Facts:
bazo Δ moskopus; bebrem Δ siflilir; birefi Δ moskopus; broger Δ rogus; broger Δ zagri
broger Δ kaben; brudren Δ nitrim; bule Δ delun; bule Δ redrako; bule Δ moskopus
buvil Δ mosker; buvil Δ siflilir; delun Δ redrako; delun Δ moskopus; dogepla Δ muflar
dogepla Δ kaben; dravor Δ delun; dreflin Δ birefi; dreflin Δ moskopus; duklon Δ birefi
duklon Δ pidol; favo Δ moskopus; feper Δ moskopus; firostul Δ delun; firostul Δ zoska
firostul Δ rogus; flestem Δ muna; flufil Δ feper; flufil Δ dravor; groklal Δ kaben
groklal Δ siflilir; grolu Δ delun; grolu Δ moskopus; grolu Δ rola; grufan Δ brudren
grufan Δ moskopus; grufan Δ panem; grufan Δ broger; gubil Δ zoska; gubil Δ neskas
gubil Δ skoflol; gugrer Δ moskopus; gugrer Δ bule; guzi Δ siflilir; guzi Δ gubil
kastes Δ moskopus; katri Δ kaben; katri Δ zesir; kemalol Δ moskopus; ketrafak Δ moskopus
ketrafak Δ rogus; ketrafak Δ tutem; kigeflu Δ kaben; lagek Δ kaben; lagek Δ zesir
lagek Δ plufla; leno Δ birefi; leno Δ moskopus; leno Δ brisen; leno Δ skoflol
levemu Δ siflilir; lofestil Δ nagur; lofestil Δ broger; lofestil Δ varu; mavo Δ rola
mavo Δ neskas; mokel Δ pebriso; mokel Δ siflilir; mosa Δ moskopus; mosa Δ zagri
mosa Δ rola; movum Δ birefi; muflar Δ redrako; muflar Δ moskopus; muna Δ rola
nafe Δ dunabim; nafe Δ moskopus; nafe Δ tabun; nagur Δ moskopus; nagur Δ levemu
neskas Δ moskopus; neskas Δ kaben; nitrim Δ birefi; nitrim Δ kaben; nozan Δ muflar
pebriso Δ moskopus; pidol Δ muflar; pidol Δ redrako; pidol Δ tutem; plidrovel Δ kaben
plufla Δ delun; pumo Δ bebrem; redrako Δ moskopus; reridre Δ zoska; rogus Δ moskopus
rola Δ redrako; rola Δ moskopus; roval Δ dogepla; rubaklen Δ moskopus; rubaklen Δ zukufli
rudor Δ lestar; rudor Δ bule; rudor Δ rodes; sanetel Δ redrako; sanetel Δ lagek
sanetel Δ plufla; seflopun Δ zoska; seflopun Δ moskopus; siflilir Δ kaben; skoflol Δ moskopus
skogrik Δ moskopus; skogrik Δ flestem; skogrik Δ gubil; tabun Δ mokel; tabun Δ moskopus
tene Δ birefi; tene Δ pebriso; tene Δ kaben; tene Δ siflilir; tene Δ brege
travagek Δ moskopus; varu Δ dogepla; varu Δ nozan; varu Δ nagur; zagri Δ moskopus
zagri Δ siflilir; zesir Δ pebriso; zesir Δ neskas; zoska Δ moskopus; zozes Δ duklon
zukufli Δ dreflin; zumik Δ mavo; zumik Δ firostul; zumik Δ groklal; bazo π tevun
bebrem π zubro; birefi π trapun; boples π skoflol; bradrol π tirale; brazen π rubaklen
breva π nozan; brisen π vagaplik; brudren π plebas; buvil π travagek; deplos π plutros
dogepla π tabun; drastufar π seflopun; dravor π siflilir; dreflin π plinin; dregude π movum
drekle π rola; duklon π skogrik; dunabim π favo; favo π tetruk; feper π reridre
flages π kidrapu; flester π breva; flidragim π fifle; flobruk π bebrem; flostek π redrako
fluram π katri; fopla π brudren; foplum π plufla; fudrok π zumik; geduvan π mosa
gelezin π kemalol; greka π gelezin; grofin π plidrovel; grufan π zagri; gubil π segrik
gugron π nagur; kaben π feper; kastes π rudru; kastufes π rodes; katri π kastufes
kemalol π plutol; ketrafak π trasum; kidrapu π dogepla; klosogrik π reras; laplal π flidragim
leno π drastufar; lestar π varu; levemu π sanetel; lofestil π gubil; mavo π kaben
mosa π nefleplan; moskopus π dregude; mostufir π geduvan; movum π fluram; muflar π brege
nafli π flostek; nagur π zesir; nefleplan π robren; neskas π dreflin; nitrim π flobruk
nodram π fopla; panem π flages; pidol π bradrol; plebas π birefi; plidrovel π ketrafak
plifim π leno; plinin π dunabim; plufla π lestar; plutol π tosis; plutros π panem
pumo π flester; redrako π sapin; reridre π deplos; robren π nodram; rodes π rogus
rogus π roval; rola π delun; roval π pidol; rubaklen π foplum; rudru π grufan
sanetel π greka; sapin π laplal; seflopun π klosogrik; segrik π stidalo; siflilir π fudrok
skidus π grolu; skodrem π zomor; skoflol π duklon; skogrik π brazen; skulo π grofin
stidalo π dravor; tabun π tene; tene π pumo; tetruk π buvil; tevun π muflar
tidro π nitrim; tirale π lofestil; tiskir π skulo; tonu π plebemal; tosis π boples
trapun π zozes; travagek π levemu; tutem π bazo; vagaplik π plifim; varu π tidro
vovesem π mavo; zesir π zutek; zimur π tutem; zomor π zimur; zozes π gugron
zubro π brisen; zumik π nafli; zutek π drekle

Known rows:
birefi:   36   79  -36  -39  -71  -19  171 -187   85 -127   -5   85  -80  106   49  125   57  -10  -19   35   21   32   18   72   67   12   43   36  122  -62  -39   32   49   67   21   31   24 -179 -159 -142  -82  -39   34   56    9 -212  -36 -128
kemalol:  -26  128 -157  -72   13  -77   49  -42  197 -168   35  -41  -94  -98  -54 -116  -47   33   39   46  -29  -58   11   71  -65  -19   20 -114   21 -158  -69  -45  -49   98  -80   39   90  -80  -78 -131    9   87  -73   -9   -1 -103  -24   80
nozan:  -37   92  -34  199  244 -170  -63   18  195  311   67 -197 -186  -37 -141  -87  -89  160  292   89   18   62   92 -217    6  125  -86 -136   17  258  185 -132    2  237   43  144   37 -124  -39   22   99 -173  236   27    9 -139   25 -231
firostul:  -63  -26   17  -60   37  -21   18   13   47   10   60  -11   22  -68 -108 -118  -33 -121   49   47   13  -18  -14   34   32  -55  -28   -2  -82  -89  -28   -9  -94    8  -37   70   30   -4  -32 -103   30   38   33   49  -18  -18  -73   53
tabun: -117   55  -54  129   17 -111  -28   16  132   51   35  -32 -122   23  -29 -141  -17   43  102   76   22  -10  -12  -75   58  -17   -8 -180  -51  118   91  -43   -2  125  -24   43   30  -69   33  -91  -35 -113  152  -28   63  -68  -73  -86
mosa:  -96 -120   -1 -109  155  -58  -74 -100  101   42   96   42 -119  -63 -187 -186   37   55  -91  -86  107 -172   26  209   87  -79   44   -9 -282  -53   28    9  -10  104 -184   52  -63  -33   33 -140  121  176  -57  181   87 -205  -82  -27
zimur:    4  -26  239  159  -71  -25   13  333  -78  155  -74  -36    9  -44  160  -70   21   78   55 -148  -49  146   70  -75   92  -57   51  -94  -15   59  107  116   60 -169  159  -10   15   44   80   87   12  -83   -8 -131  -34   90   92   80
plutol:   -2  123 -114  -40  -43   25  -42  -20   62 -140    3  -50  -40  -45   49   64   -7  197   69    0 -110  -54   -3   26 -135  113   19  -50   94  -40  -12  -42  -17  -13  -22 -110  106  -43   29   44    8   76 -110  -83  -27   90  172   34
siflilir:  -34   43  -15  -33    8   18   93   97  -22  -74  -19  147  -54  146   97   15  161  -37 -102  -21  103  -92  -16 -172  243    9  126   61  206  -17  227   -4   69   18  -79   21  -43 -142 -158   -5  -72 -143  -72  112   -9  -97   39 -124
pidol:   41  -18  103  -24   34  -51  147  -48  -50   52  -85  -23   21 -101 -116  -62  -26  -31 -159  -30   41  103   -4   26  -40  -74  -34   55   -9 -107 -107   90   20  177  126   83   -1   69 -123   -3  140   60   99  113  -82  -46   -4   30
geduvan:  -34 -135   80  -44  115   23  -53 -127    8   60   61   53 -105   38  -20   44   73  237  -22 -205   45 -115   20  157   16   44   11  101 -206   59   98   -9   59    3  -74  -80 -104  -52  129   40   39  161 -112  164  101  -72  139 -122
nagur:   82   91 -105  -35   14  -49  -19   41   21  -82  -41  -36   13   55  -36  -26  -29 -129    7  163   53    8   -2  -63  -79   58    6    2  141   -5  -90 -141   11  159  -98    2   14   93 -149   15  -70 -118   25  -92 -147  -14 -108  -19
plutros:   70   -7   50   12  -30   59  -71   77  -53  -47    7   13   49   36   97   69  -14   -4   58  -41  -48   71   68   99  -23   24    8   16  -42    6 -104    2    9 -143  -53 -120   15   62   69   51 -129   16  -94 -190  -24   50   26   76
flages:   14   -3   35   60  -35   18  -85   43  -14   27   10  -38   13   35   92   52  -33   54  111  -21  -49   71   37   20  -28   47  -31  -27  -43   98  -16  -20   12  -85   18  -80   11   29  100   51  -89  -16  -28 -134   -1   51   65    7
rudru:    3    2  185  175  -71  -11  -39  285  -84  139  -35  -47    3  -12  141  -58  -24   63  101 -125  -87  150   99  -27   75  -33   13 -109  -32   67   71   89   36 -190  112  -43    4   44  106   56  -38  -87    0 -171  -22   69   89   74
drastufar:   68 -188   24   46    1   63 -189 -161 -114  194   63   13  186  185   -7  227  -46 -116   74   43   67   36  -30   45  -46   50  -96  133 -186  306  -32  -88   43  -54  -23  -44 -138   95  186   82 -107  -79  160   -7   90   68 -186 -116
boples:  -18  143  -93  -21  -64   16  -33  -11   56  -93   28  -41    4  -87   38  101   16  180   31   19 -113  -75   63   33 -147  163   -4  -44   76  -68    2  -55  -44   -3  -72 -129  114  -21   66   20   37   73  -81  -78  -27  119  187  -13

Rows:
No name comes twice in this set of rows, the named rows included.
  35   30  -43  -48  -45  -62  -70  -68  -16   31   32    5   89   70 -127  117    8 -110 -119  210    6    4  123  106   56   71   13  -42  -15  -20  -59   95  -84   83 -127  -25   -4   -7  -14 -132   65  -18   67  -15   71 -154 -113 -167 | nitrim
 -25   72 -143  -88  126   76   29 -121   41  -88   -1  -41 -161 -121 -220 -179 -129   15   84   73  -85  -45  -51   50  -28  -56  -37  -39  -11 -118  -85   14 -128  -44  -15   75  114  -31  -86    4   -8  209 -115  -41   55  -81  -12  157 | sanetel
  59  -59 -124  -15  133   75  146 -255  152 -182 -123  -18 -312   87   23 -128  -89  113  115  -80  -25  -74 -224   86   56 -258   27  -32   24  -40 -137 -101  115   -3  125  128  -33  -92 -185  -66 -223   52 -107  -11   23 -253 -104  156 | dreflin
  21  -31   -6  -15  -83  -44  -27 -180   26   33   77   75   82  180    7  205   16 -168   22   97   91   44   36  118   37   24  -13   44  -93   89  -86  -11   -4   41  -47   25  -79  -62   36 -184  -81 -116  143   72   52 -142 -202 -178 | brisen
-183   13  -63  197   61  -79 -105   80   26  157   27  -80 -170   62  -74 -129   17  182   28  206   18 -107  -50 -238   78   31  -27 -193  -28  260  190  -49   43  162  -55  -31   22  -22   94   51   13 -141  153  -67  106   16   22 -175 | pumo
   2   34  -35  -76   34  -19   47  -35   71   -9   67   47   19 -111  -24  -62   17 -129   13  -97   52   -9  -34  -26   61  -41   24   12   40 -115   83   58  -61  -62   78  132    8 -114  -88  -30   65   23  -16  197   60  -21  -48  123 | dravor
 -74  -25  -23    1  -70  -13 -129   28 -125   20   93   94   76  179  -80   74   64 -110 -150  190  101  -96   50  -35   63   98    3   13  -66  161   10  -19    9  130 -265 -133  -45   76   76  -29  -74  -96   93  -51   41  -13 -112 -216 | bebrem
 -84   -9  -31    6  -36  -30    8   55  -34  -51   -9   36  -60   47  -33  -86   48  -42 -120  110   53  -73  -33  -39   94  -59   45  -69   -2   -8   25   24   13   72  -97  -30    3   12  -36  -35  -30  -32    5  -14   15  -63  -50  -50 | mokel
  33   30  -54   66  -20   41 -137  -23   27   31   48  -61   17   56   55  117  -66   67  161   13  -75   26   39   31  -88   84  -44  -37  -16  164  -25  -75  -45 -114  -27  -63   11    0  126   47  -75  -31    0 -159   39   66   43  -31 | plebemal
  13  -30 -150  -48  148   47   90 -174  182 -178  -61  -30 -259   13  -33 -199 -110   38  140  -52  -18  -82 -181   75   12 -203    5  -21  -17  -59 -101 -150   57   20   49  123  -12  -50 -146  -48 -187   82  -83   -6    5 -163  -87  170 | favo
 -89  207  -62 -111  -34    3   56  -59    5  -43  194  102   70  -66 -180   87  -15 -118   29  131  -30   45  176   94  -47  182  -42   31   42 -129  -35   74 -186  -12 -157  -77  150 -106  -19 -134   50   93   30    6   27   -3   75 -127 | plufla
   2  134 -161  -55 -110   17   70  -55   78 -163   57  -24  129   19   33   68  -69 -262  173  217  -33   88  -58  -64 -115   43  -65   25  184  -87 -143 -117  -94   17   15   88   98  -34 -140 -103 -111  -82   95  -91 -110  107  -99   77 | rola
  36  -28  -14  -45   63  -28   31 -111   48   -5   -8   33  -89   46  -85   20   26   57  -68   19   13  -67   29   94   72  -15   29   17   -3  -36    0   24   19   71  -58   23    3  -54  -84  -95   36   37  -19   76    7 -209  -33 -128 | brudren

Now the same nodes, written a new way:
Known rows:
dreflin:   24    1  -42   19  -59 -132 -106   45   62  -17  -12   -4    9 -149   82
fluram: -137   51   26   38 -122   49  -62  -50   89  -59 -112   43   44  -70  108
rubaklen: -133  -55   93   83  180  -44 -123   77  -31   -5  -47   58  -55  -44  -18
plinin:   16   -3  -59    1  -86 -137 -112   41   76  -19  -49  -33   10 -118   75
vovesem:  -34  -11   37   -8  -99  -60   84  -31   34   47 -123   38   -6 -121   26
brudren:  -59  -37  -87   11   64 -127   59  -71   78   42  -11   76    7  147  109
boples: -97 -85  11  86  72 -91 -38  73  48 -28 -75  12  39 -34  -8
nafli:   6  47 -30  -3  80 112  74  47 150  43 -42  21 -69  -4  -6
leno:  -59  -18   45   -2  195   -6 -243  -17   42   70  -34   61 -151 -193   99
segrik: -69  72 -15  21  -1 117  38  11 146  -7 -74  31 -20 -30  34
brazen: -133 -106   30   92  158  -45  -61   52   45   -1  -86   36   12  -31  -17
gugron: -86 -33 -75   8 -21 -75  36 -42   9  67  -6  42   3 119 103
nefleplan: -75 -27 -56   4 -32 -67  23 -38  20  64 -16  43   3  91  97
kemalol:  -73   -3   49   50  -13 -126 -167  106  -25  -44  -43   -4  -35  -33  -12
pebriso: -30 -22 -13  18 -28 -18 -45 -11  63  25 -97  35  -3 -42  55
kaben:  -14  -32   -7    0  -53  -92  143  -66   97   59 -176   50   48 -121   20
bebrem: -175 -256 -105 -120  -84   84 -166   68  146   21 -156   70 -206 -136  100

Rows:
No name comes twice in this set of rows, the named rows included.
-115   91   10   30   62   81   38  -13   94  -71  -76   71   63 -104  111 | pidol
-270 -182  118  -10  322  105  147  -93   56   39   51 -204  148 -187  -11 | lestar
 111 -158  -20   69    5   66   17  -71  106  -21 -123   61  119  -19   85 | brege
-113  -79   21   41  226    2 -180  -15   71   67  -84   43  -72 -122   44 | flobruk
 -25   15   13  -62   51 -126  109  -58   21   53 -233   53   45  -88   -9 | dogepla
  90  -48  156   21  -92   86 -166  -17  -87  -26  -70   34  -28   36   46 | bazo
-275  -13  109  -43    3  186  203 -163  112  -64   34 -205  224 -175   89 | rodes
 -27  -11   56    2 -125  -82   74  -42   42   60 -124   48  -23 -110   13 | mavo
  -7  -38  -94   20  -37 -161 -114   77   87  -37 -119  -37   26  -54   52 | levemu
  -5  -75 -112  265 -107   60  220   66   80  164 -345 -123 -116  -53  259 | mosker
 -33    1  141   44 -279 -102   95  -51   43   65  -59   52  -89 -153  -11 | feper
 -64   35  -55  -45  448  -48  275  103 -185   -7  101  146   24  -87  262 | zozes
 19  49 -13  -1 108  97  73  37 135  50 -18  18 -67 -22 -10 | redrako
-76 -22 -75   7  -5 -89   6 -45  24  65 -37  49  -3 130  91 | zesir

